Facts:
(20)	π	(30); (20)	π	(1021); (15)	π	(1373); (15)	π	(629); (541)	π	(320)
(541)	π	(480); (541)	π	(668); (541)	π	(48); (541)	π	(638); (541)	π	(1310)
(167)	π	(638); (167)	π	(169); (230)	π	(777); (230)	π	(367); (230)	π	(1051)
(204)	π	(818); (204)	π	(45); (204)	π	(25); (204)	π	(1492); (204)	π	(1400)
(1466)	π	(320); (1466)	π	(826); (1466)	π	(1291); (972)	π	(1527); (972)	π	(642)
(1174)	π	(1402); (1174)	π	(248); (1174)	π	(1094); (452)	π	(443); (705)	π	(425)
(705)	π	(767); (705)	π	(367); (705)	π	(668); (705)	π	(1177); (705)	π	(1031)
(744)	π	(186); (744)	π	(1400); (1202)	π	(693); (1202)	π	(27); (1202)	π	(1223)
(849)	π	(48); (471)	π	(1216); (471)	π	(1249); (471)	π	(1051); (242)	π	(851)
(1120)	π	(364); (1120)	π	(1364); (825)	π	(1527); (825)	π	(767); (550)	π	(104)
(550)	π	(1143); (421)	π	(18); (1042)	π	(832); (1042)	π	(420); (1042)	π	(480)
(789)	π	(1373); (789)	π	(1261); (531)	π	(735); (1421)	π	(832); (1421)	π	(767)
(1421)	π	(1216); (1421)	π	(367); (1421)	π	(946); (1421)	π	(1524); (1421)	π	(73)
(1421)	π	(1374); (372)	π	(140); (372)	π	(1141); (372)	π	(595); (372)	π	(735)
(133)	π	(642); (133)	π	(693); (133)	π	(1510); (1475)	π	(1471); (1475)	π	(1309)
(801)	π	(1529); (801)	π	(595); (527)	π	(517); (745)	π	(1341); (593)	π	(784)
(593)	π	(248); (1061)	π	(1094); (1061)	π	(73); (1250)	π	(1374); (1250)	π	(169)
(573)	π	(919); (573)	π	(1272); (573)	π	(1051); (632)	π	(1183); (632)	π	(517)
(632)	π	(1341); (112)	π	(1492); (112)	π	(851); (112)	π	(706); (1406)	π	(688)
(1406)	π	(420); (1406)	π	(1134); (1406)	π	(199); (610)	π	(1183); (610)	π	(371)
(610)	π	(747); (610)	π	(1291); (1241)	π	(1003); (1241)	π	(158); (646)	π	(1341)
(1263)	π	(629); (1526)	π	(1402); (1142)	π	(688); (1142)	π	(1134); (1247)	π	(819)
(930)	π	(332); (586)	π	(199); (586)	π	(1269); (586)	π	(1031); (1217)	π	(819)
(1217)	π	(1409); (776)	π	(186); (776)	π	(912); (924)	π	(443); (924)	π	(30)
(924)	π	(1004); (924)	π	(1310); (1429)	π	(425); (1194)	π	(1469); (1187)	π	(480)
(1187)	π	(517); (1187)	π	(1143); (1234)	π	(371); (1520)	π	(942); (1520)	π	(977)
(514)	π	(176); (502)	π	(140); (502)	π	(543); (1385)	π	(1261); (638)	κ	febrik
(20)	κ	flinis; (15)	κ	plebris; (1004)	κ	febrik; (1469)	κ	febrik; (1141)	κ	plebris
(541)	κ	plebris; (167)	κ	plebris; (230)	κ	flinis; (1067)	κ	plebris; (204)	κ	plebris
(1402)	κ	flinis; (1466)	κ	febrik; (140)	κ	plebris; (977)	κ	flinis; (972)	κ	plebris
(1174)	κ	plebris; (1510)	κ	febrik; (452)	κ	plebris; (1527)	κ	plebris; (73)	κ	plebris
(1031)	κ	plebris; (706)	κ	plebris; (1021)	κ	febrik; (1143)	κ	plebris; (1183)	κ	plebris
(705)	κ	febrik; (744)	κ	plebris; (1202)	κ	febrik; (849)	κ	plebris; (48)	κ	flinis
(471)	κ	plebris; (480)	κ	febrik; (242)	κ	plebris; (1529)	κ	febrik; (25)	κ	flinis
(199)	κ	febrik; (1130)	κ	flinis; (1120)	κ	plebris; (825)	κ	flinis; (27)	κ	plebris
(550)	κ	plebris; (919)	κ	flinis; (1409)	κ	flinis; (1471)	κ	plebris; (421)	κ	plebris
(1042)	κ	febrik; (789)	κ	plebris; (425)	κ	plebris; (364)	κ	febrik; (531)	κ	plebris
(543)	κ	flinis; (517)	κ	plebris; (1421)	κ	flinis; (777)	κ	plebris; (1134)	κ	plebris
(372)	κ	plebris; (371)	κ	flinis; (1291)	κ	plebris; (320)	κ	plebris; (1524)	κ	flinis
(747)	κ	flinis; (1051)	κ	plebris; (133)	κ	plebris; (1475)	κ	flinis; (186)	κ	plebris
(1310)	κ	febrik; (801)	κ	febrik; (1177)	κ	plebris; (1261)	κ	plebris; (527)	κ	plebris
(745)	κ	flinis; (1400)	κ	flinis; (819)	κ	plebris; (1269)	κ	plebris; (593)	κ	plebris
(642)	κ	plebris; (1216)	κ	febrik; (1061)	κ	plebris; (784)	κ	plebris; (693)	κ	plebris
(1272)	κ	plebris; (595)	κ	febrik; (1250)	κ	febrik; (1003)	κ	plebris; (18)	κ	plebris
(17)	κ	febrik; (573)	κ	plebris; (1492)	κ	flinis; (632)	κ	plebris; (112)	κ	plebris
(1406)	κ	plebris; (688)	κ	plebris; (248)	κ	febrik; (1249)	κ	plebris; (1341)	κ	flinis
(767)	κ	febrik; (610)	κ	flinis; (946)	κ	plebris; (1241)	κ	plebris; (629)	κ	flinis
(1373)	κ	flinis; (443)	κ	flinis; (735)	κ	febrik; (104)	κ	febrik; (176)	κ	flinis
(646)	κ	flinis; (1263)	κ	plebris; (1526)	κ	febrik; (420)	κ	plebris; (1142)	κ	flinis
(1094)	κ	plebris; (1247)	κ	plebris; (930)	κ	plebris; (586)	κ	plebris; (45)	κ	flinis
(1217)	κ	febrik; (776)	κ	plebris; (367)	κ	plebris; (924)	κ	febrik; (158)	κ	flinis
(912)	κ	plebris; (1429)	κ	plebris; (826)	κ	febrik; (668)	κ	plebris; (1194)	κ	febrik
(1187)	κ	plebris; (818)	κ	plebris; (30)	κ	plebris; (1374)	κ	plebris; (851)	κ	plebris
(169)	κ	plebris; (1364)	κ	febrik; (1234)	κ	plebris; (332)	κ	febrik; (1520)	κ	plebris
(1223)	κ	plebris; (1309)	κ	plebris; (514)	κ	flinis; (502)	κ	flinis; (832)	κ	flinis
(942)	κ	flinis; (1385)	κ	plebris

Known rows:
(1527): -8	14	12	8	-6	7	-3	9	3	5	-3	9	11	-9	-8	8	-12	9	3	6	-6	-1	5	-3	0	3	8	-1	6	4	8	8	9	-2	-1	15	3	-3	-5
(452): -4	-1	-2	-6	-2	-13	-7	9	2	-11	-2	-26	-5	2	-10	-14	-5	-7	-2	-5	3	14	-7	5	9	5	0	11	3	-13	4	0	-1	2	3	6	-7	6	7
(1067): -4	3	-3	3	2	-1	1	-6	3	-7	-3	-6	-2	-4	-4	-2	-5	-2	-2	1	-1	0	-1	0	3	0	1	2	1	4	1	3	-2	3	4	-3	0	-1	2
(1310): 0	-12	-8	0	-6	-17	-13	34	-4	11	8	2	-8	11	-9	-2	-3	6	5	1	13	21	-6	-3	-1	5	3	6	5	-18	-1	-6	7	3	-7	14	-6	18	3
(1409): 5	-7	-2	4	9	-3	0	-4	1	6	16	2	-1	-6	6	-10	3	-3	1	3	0	-11	-6	0	-2	1	-8	-3	10	-12	-6	-1	-14	-1	11	-1	-1	4	-14
(832): 5	-1	12	-1	2	6	7	14	-14	9	18	20	10	2	4	4	10	5	4	0	-8	13	4	-3	-13	-2	1	-1	2	-8	1	-1	7	-13	3	1	2	-2	1
(1385): -2	3	4	17	11	-9	1	-14	7	-20	-3	-5	-4	3	-5	2	-4	-6	-8	-1	-8	2	18	13	7	6	-4	-4	-8	7	5	0	1	6	-8	-20	-2	6	6
(1471): -2	1	-7	7	5	-2	2	-4	6	-6	2	0	-5	-7	-4	-1	-6	-1	0	5	-1	-3	-1	-4	1	2	2	4	5	2	-1	4	-5	3	11	-2	2	1	-2
(1177): -5	4	10	-4	-1	4	3	16	-2	-2	2	10	7	0	-9	10	-2	7	3	2	-5	17	9	-4	-5	-2	8	9	1	1	9	2	7	-4	5	6	-3	-1	9
(15): -1	1	7	17	13	-11	0	-16	10	-22	-7	-7	-5	4	-6	1	-4	-8	-10	-2	-8	4	20	17	11	6	-5	-2	-10	8	6	0	0	6	-11	-22	-3	9	6
(1217): 1	-3	-4	-5	5	7	-8	-13	7	-1	-5	-4	-3	3	4	-13	5	-10	-5	-3	19	-17	0	-2	13	-6	-3	3	-2	-6	-7	-4	-20	1	-4	2	-8	11	-6
(1272): -3	-9	5	2	13	-7	1	-9	10	-3	-3	13	-1	-5	1	-3	0	5	8	1	0	6	2	-7	3	-7	11	23	4	4	5	3	-5	-2	22	3	-10	-9	-6
(1247): -2	5	-4	-4	6	1	1	-14	8	-12	-4	-11	-2	-4	-2	-11	-3	-8	-5	-1	3	-7	-2	-1	9	-2	-1	7	2	-2	-2	1	-13	4	11	1	-3	-1	1
(705): -2	2	18	-18	-3	13	-6	4	-2	1	-10	1	15	15	1	1	8	-6	-8	-11	11	0	13	5	8	-12	5	7	-14	-5	6	-7	-4	-9	-18	5	-10	7	11
(421): -3	5	-1	-3	2	1	2	-11	6	-10	-6	-10	-1	-3	-2	-5	-3	-6	-3	-1	1	-6	-1	3	8	1	0	3	-1	3	1	2	-4	2	2	-2	-3	-3	1
(1051): -5	-7	8	5	13	-8	4	-1	7	2	1	24	2	-6	2	2	1	9	10	2	0	10	4	-9	-3	-8	14	26	4	4	8	5	3	-6	25	4	-8	-10	-8
(1402): 6	2	1	18	-1	-12	7	-1	-23	17	14	2	0	-12	11	-5	4	-10	3	3	-6	0	-5	-11	-10	-3	-1	-7	-1	-12	-15	8	7	-17	-1	-3	12	1	-12
(1031): -7	7	5	-4	2	16	7	20	-2	-4	7	13	5	-2	-12	14	-2	5	-1	6	-3	12	7	-9	-9	-3	8	6	5	0	8	5	0	-2	5	2	0	2	8
(1003): -2	2	-6	8	3	-2	1	-4	6	-4	1	-1	-6	-7	-3	-3	-6	0	2	5	0	0	-4	-6	1	3	2	4	5	1	-1	4	-3	4	10	0	1	-2	-3
(104): 5	1	-14	3	0	6	-4	7	-2	9	3	15	-9	8	3	2	3	5	2	0	12	1	-2	-3	0	-3	1	-7	1	0	-8	-8	-1	3	-8	3	1	10	1

Rows:
No name comes twice in this set of rows, the named rows included.
-3	2	-8	6	7	-1	4	-2	7	-5	5	4	-8	-11	-5	-6	-5	-1	2	9	4	-1	-4	-9	1	-1	3	6	11	-1	-2	6	-10	4	17	2	0	1	-6 : (819)
-2	-1	2	6	-3	-10	1	15	-7	1	0	5	-3	-1	-5	7	-4	7	6	2	-4	20	1	-4	-6	4	7	8	0	2	4	5	17	-2	6	6	1	-3	8 : (169)
-4	4	3	-3	-4	-2	1	27	-3	-1	6	7	2	4	-7	8	-5	10	6	3	-2	25	4	-3	-6	3	7	10	4	-3	8	0	15	0	6	9	-1	-2	11 : (668)
2	-8	-5	1	-5	-7	-10	30	-8	13	4	9	-5	10	-2	5	1	9	6	1	7	19	-1	-1	-3	1	5	3	0	-8	0	-6	13	1	-10	9	-3	12	4 : (638)
4	9	-12	4	2	8	7	11	-3	-2	3	8	-8	2	-1	3	0	11	7	3	-4	12	-5	-1	-4	2	2	-6	6	5	-3	-3	7	6	8	5	5	-5	11 : (1143)
-2	19	9	-2	-11	13	-15	-11	12	8	-14	-8	11	1	-1	-4	-7	-3	-9	-1	11	-33	5	9	18	0	-2	-14	-3	-5	-1	-2	-8	2	-23	21	-2	9	-10 : (1202)
-6	9	2	-7	3	20	9	13	-1	-6	11	9	3	-2	-12	10	-3	2	-5	7	-4	7	7	-9	-6	-3	3	2	5	1	5	5	-7	0	4	-3	1	5	13 : (1269)
4	-13	-3	3	1	-23	-9	24	-6	8	22	-8	-4	2	-3	-11	-5	2	5	1	0	19	-11	5	-5	10	-8	3	12	-28	1	-2	3	2	7	7	-5	11	-9 : (443)
-1	4	0	-7	-5	-2	-2	12	-2	-9	-4	-15	-1	7	-6	-3	-3	0	-1	-6	0	17	-1	7	3	1	2	3	-2	-4	5	-5	7	3	-5	6	-3	-1	15 : (849)
1	-8	-3	-12	-7	-14	-17	14	-1	-2	-4	-24	-4	14	-4	-17	2	-11	-5	-10	19	7	-4	7	13	0	-2	9	-4	-23	0	-10	-4	1	-13	10	-13	18	4 : (924)
6	-1	-11	-2	0	8	-3	29	-10	12	9	19	-7	10	-1	8	3	11	7	2	9	15	-2	-6	-6	-2	4	-3	4	-6	-5	-8	9	2	-8	10	0	11	11 : (480)
2	13	-3	-8	1	14	6	-8	1	-10	-7	-11	-3	5	1	-6	3	-1	-3	-6	-1	2	-3	6	6	-3	0	-4	-3	5	-2	-7	0	4	0	1	2	-8	16 : (550)
-5	14	9	-19	1	29	9	4	-1	-17	2	-6	9	4	-8	3	4	-8	-11	-3	-1	-2	10	0	0	-7	1	2	-3	-1	5	-1	-13	-2	-5	-7	-4	2	20 : (586)
8	2	-7	-9	-3	4	-9	2	-1	1	-9	-7	-4	17	9	-8	7	1	0	-11	10	-1	-4	11	11	-3	0	-4	-8	-3	-7	-17	4	4	-17	10	-4	2	10 : (1466)

The same things again, as new rows of numbers:
Known rows:
(550): 1	-1	12	-7	1	3	-10	1	5	-5	3	-7	-7	-1	7	2	4	-1	-3	0	-1	-1	-4	-3	-2	2	-1	0	4	-6	1	-5	6	-2	-1	3	13	1
(632): -1	0	24	-16	2	2	-16	2	4	-7	0	-5	-12	-1	1	2	5	-2	-4	-1	-4	2	-9	-5	-4	2	0	-1	6	-4	0	-2	10	-3	0	5	14	2
(112): 10	-4	8	-3	1	0	-8	8	1	-7	-2	-4	2	3	14	3	-13	-2	-3	2	-4	1	3	-2	-1	0	-8	0	2	-1	-9	5	7	-5	1	2	14	-6
(20): 1	-6	21	-5	0	0	-2	7	2	5	5	-1	0	5	9	-9	2	5	-5	-1	0	9	8	-2	1	-1	9	0	-13	0	-1	-18	-6	2	0	-4	3	-6
(1120): 4	-3	14	-1	-3	1	-9	8	3	-1	-2	-6	-2	-1	6	1	3	-3	-1	-1	-1	-1	-2	-2	-1	-1	-2	1	0	-4	-6	-8	4	-1	1	1	12	6
(924): -6	-10	18	6	-1	-1	-5	-4	-10	9	-10	-1	-13	6	2	-1	1	6	-5	-2	-9	4	11	-3	-8	11	2	0	-5	-7	-6	-28	-11	-4	1	-5	6	-7
(531): 3	-3	-9	-1	6	4	-7	-2	7	-1	-3	-3	3	2	7	2	-8	-8	5	-5	-1	-1	-1	-3	0	1	-3	1	-1	-7	3	-8	14	-1	4	-1	4	6
(1042): -9	-11	11	-1	1	2	-1	-7	-16	2	-1	-5	-6	0	1	-1	11	11	1	1	-7	0	3	0	-7	14	0	1	5	0	3	-14	0	-5	-1	-6	-9	-7
(573): 5	3	12	8	1	1	-4	13	0	-4	-6	-7	-4	1	6	1	2	6	0	0	-4	-6	-7	-3	-8	-7	-3	-1	-3	-4	-8	-5	5	-1	2	1	-2	7
(1520): 5	-3	12	-1	-2	1	-8	8	3	-2	-2	-4	-4	-1	7	1	1	-2	-1	-1	-1	-2	-2	-1	-1	-2	-3	1	0	-4	-6	-8	3	-1	1	2	10	6
(1409): -2	-2	12	-5	-3	-2	2	7	1	7	9	4	13	0	-3	-10	0	1	-3	0	3	8	1	2	3	-3	6	-1	-9	9	-1	1	-5	5	-1	0	-10	1
(140): 1	4	-27	4	7	3	1	-9	12	-1	1	1	7	1	-4	4	-14	-12	5	-4	2	-2	-1	-2	4	0	-3	0	-1	-4	5	0	11	2	3	1	-3	8
(1309): 3	4	-6	5	-3	-1	-2	0	7	-1	3	1	-1	-2	-2	2	-3	-5	-1	0	2	-1	-3	-1	1	-3	-2	0	1	-2	-5	1	-2	3	-1	4	8	7
(1469): -8	-5	-1	4	-3	-3	1	-6	-12	8	-6	6	2	1	-13	0	-3	1	0	-3	-4	2	2	2	-4	7	-2	0	0	5	-3	-3	-8	0	0	-1	-11	0
(1272): 3	9	-6	14	0	-2	4	5	4	-4	-2	-1	0	-1	-4	1	-4	2	0	2	0	-6	-7	-1	-4	-8	-3	-2	-2	-1	-6	5	0	4	0	3	-5	8
(1364): -8	-4	0	4	-4	-3	0	-5	-11	8	-6	7	1	0	-13	-1	-2	1	0	-3	-3	3	3	2	-4	8	-2	0	0	5	-5	-6	-8	1	0	-1	-10	1
(48): -3	4	-1	-5	4	0	8	-6	3	1	9	4	2	3	-3	-5	-1	3	-4	4	5	7	6	-1	5	-2	10	-2	-6	2	9	0	-6	3	-2	-2	-6	-9
(942): -2	-1	7	-5	-2	-1	3	7	0	6	7	5	13	1	-3	-9	-1	0	-2	0	4	8	2	2	3	-3	6	-1	-8	9	1	2	-4	4	-1	0	-11	0
(777): 4	10	-10	14	3	-1	7	3	2	-6	0	-3	-2	-1	-3	3	0	3	1	3	0	-8	-6	-1	-3	-8	-2	-1	0	-2	-2	5	1	2	0	1	-3	6
(517): -3	11	-5	-5	0	0	-3	-10	8	-6	7	2	-6	-3	-10	4	-3	-4	-3	3	3	1	-9	-3	0	-1	1	-2	8	-2	2	9	3	3	-3	7	9	3

Rows:
No name comes twice in this set of rows, the named rows included.
5	1	-3	4	5	2	0	2	3	-5	-1	-7	-6	-1	7	4	6	2	3	2	0	-8	-1	-2	-1	-3	-2	0	3	-7	0	-4	5	-2	0	-1	6	1 : (1429)
-9	-13	-1	-2	6	2	-4	-5	-11	8	-11	1	5	4	-3	-2	-5	-3	5	-8	-7	3	4	-1	-5	13	-2	1	-3	1	2	-16	9	-4	6	-5	-15	0 : (801)
-8	-10	10	0	-4	-2	-4	0	-14	8	-9	2	-1	1	-5	-1	1	2	0	-3	-5	5	3	1	-6	9	-2	1	0	4	-4	-11	-4	-3	2	-3	-8	-2 : (1194)
2	-7	19	-7	3	4	4	13	-9	0	-1	-10	2	1	19	-10	18	15	1	0	-4	1	-1	0	-2	-3	6	2	-8	5	11	-2	6	-4	3	-8	-14	-10 : (1421)
5	1	4	6	0	1	-5	0	8	-1	-1	-5	-11	2	7	3	-3	-2	-5	1	-2	-1	4	-3	-2	-1	1	0	-2	-11	-6	-16	-4	0	-1	1	21	1 : (452)
-1	12	-7	-1	-5	-2	2	5	4	-6	-7	6	-1	-1	-1	10	-2	-7	-2	0	10	-4	0	2	8	-1	-3	4	3	0	-3	-3	-2	3	-1	5	-3	6 : (1261)
5	2	6	9	2	2	0	11	-2	-5	-7	-8	-6	-1	9	0	5	8	0	0	-4	-7	-7	-3	-7	-7	-3	0	-2	-4	-3	-3	5	-2	2	-1	-2	4 : (471)
3	-10	12	-10	6	2	3	11	-4	4	-2	-4	4	2	7	-7	15	8	6	-1	1	1	2	1	2	-7	7	1	-6	3	7	4	2	-4	2	-8	-11	-8 : (825)
4	15	-14	19	4	-2	10	4	2	-5	0	0	0	-1	-7	4	-4	3	1	3	1	-7	-8	-1	-4	-11	-3	-2	-1	0	-3	10	0	4	0	3	-9	9 : (1051)
-3	1	-3	-4	-9	0	8	-2	1	7	9	3	8	-7	8	-13	9	3	-4	-3	-4	8	-2	7	5	-2	4	2	-7	11	11	13	-7	5	0	0	-6	-3 : (1402)

Now the same things, written a new way:
Known rows:
(1177): -7	-6	2	2	-7	-6	14	7	-6	5	-5	12	3
(1409): -2	12	5	-4	7	3	-11	13	15	-10	10	-14	4
(420): -9	-8	-3	3	-10	-2	5	4	1	6	-7	13	-3
(30): -9	9	8	-18	-13	-6	9	-3	-5	2	-21	23	0
(20): -3	14	0	-10	4	6	-7	0	19	-5	3	-14	21
(531): -12	1	-6	-2	2	9	-8	-10	-12	5	-7	16	-23
(421): -5	3	4	-2	0	2	-6	-3	-3	-5	3	13	-5
(199): 13	-17	-6	5	-9	-5	2	-2	-3	1	1	-16	3
(745): -2	13	-7	6	16	16	-22	4	22	4	2	-27	3
(480): 14	-4	-4	1	-6	-5	1	-5	-4	6	-16	-17	0
(1234): -6	12	1	1	6	9	-15	-6	2	6	-12	4	-11
(930): -5	2	4	-2	1	3	-5	-4	-3	-5	2	12	-6
(1134): -8	-10	-2	2	-12	0	4	4	2	5	-4	14	-3
(1174): -10	-19	-4	15	5	-4	0	-6	4	-7	17	3	3
(1120): -5	5	6	0	2	3	-9	-6	-2	-7	6	10	-4
(471): -3	0	5	12	9	-5	10	4	-7	-5	7	-4	6
(452): -9	9	6	-13	-6	0	0	-9	-1	-2	-11	17	6
(158): 0	9	0	-4	6	5	-7	12	14	-6	9	-13	2
(1510): 9	-15	-2	0	-2	-3	-3	-6	-23	-1	4	9	2
(1031): -9	-9	1	3	-10	-5	13	9	-4	5	-6	15	0

Rows:
No name comes twice in this set of rows, the named rows included.
-8	-12	-5	9	-2	9	-8	-5	7	-1	9	3	6 : (1406)
-5	1	4	-2	-3	1	-3	-2	-5	-2	-1	14	-8 : (1067)
-7	-6	3	4	-4	-10	19	8	-8	4	-7	12	0 : (1374)
-9	8	2	-8	-7	-2	3	0	-1	10	-22	14	-5 : (320)
15	5	-1	-3	1	-1	-8	-10	-5	6	-16	-17	-4 : (826)
-7	9	0	-2	-4	4	-5	1	0	13	-21	10	-16 : (517)
-8	-14	1	9	-4	-13	16	8	-4	2	0	9	-1 : (73)
-7	3	1	1	0	0	2	-6	0	2	-6	5	8 : (167)
-13	-10	2	-5	-6	-1	2	3	-20	3	-3	40	-6 : (693)
14	-11	-8	12	4	0	-7	-12	2	-1	6	-28	12 : (1042)
-7	6	-13	1	13	15	-14	-1	8	2	7	-15	-7 : (502)
16	-7	-2	9	5	-6	4	-9	-6	-3	5	-26	13 : (1250)
-12	-11	2	1	-5	-4	11	6	-16	5	-3	30	-1 : (1527)
-1	7	-3	0	7	6	-7	7	15	-3	11	-15	6 : (1130)

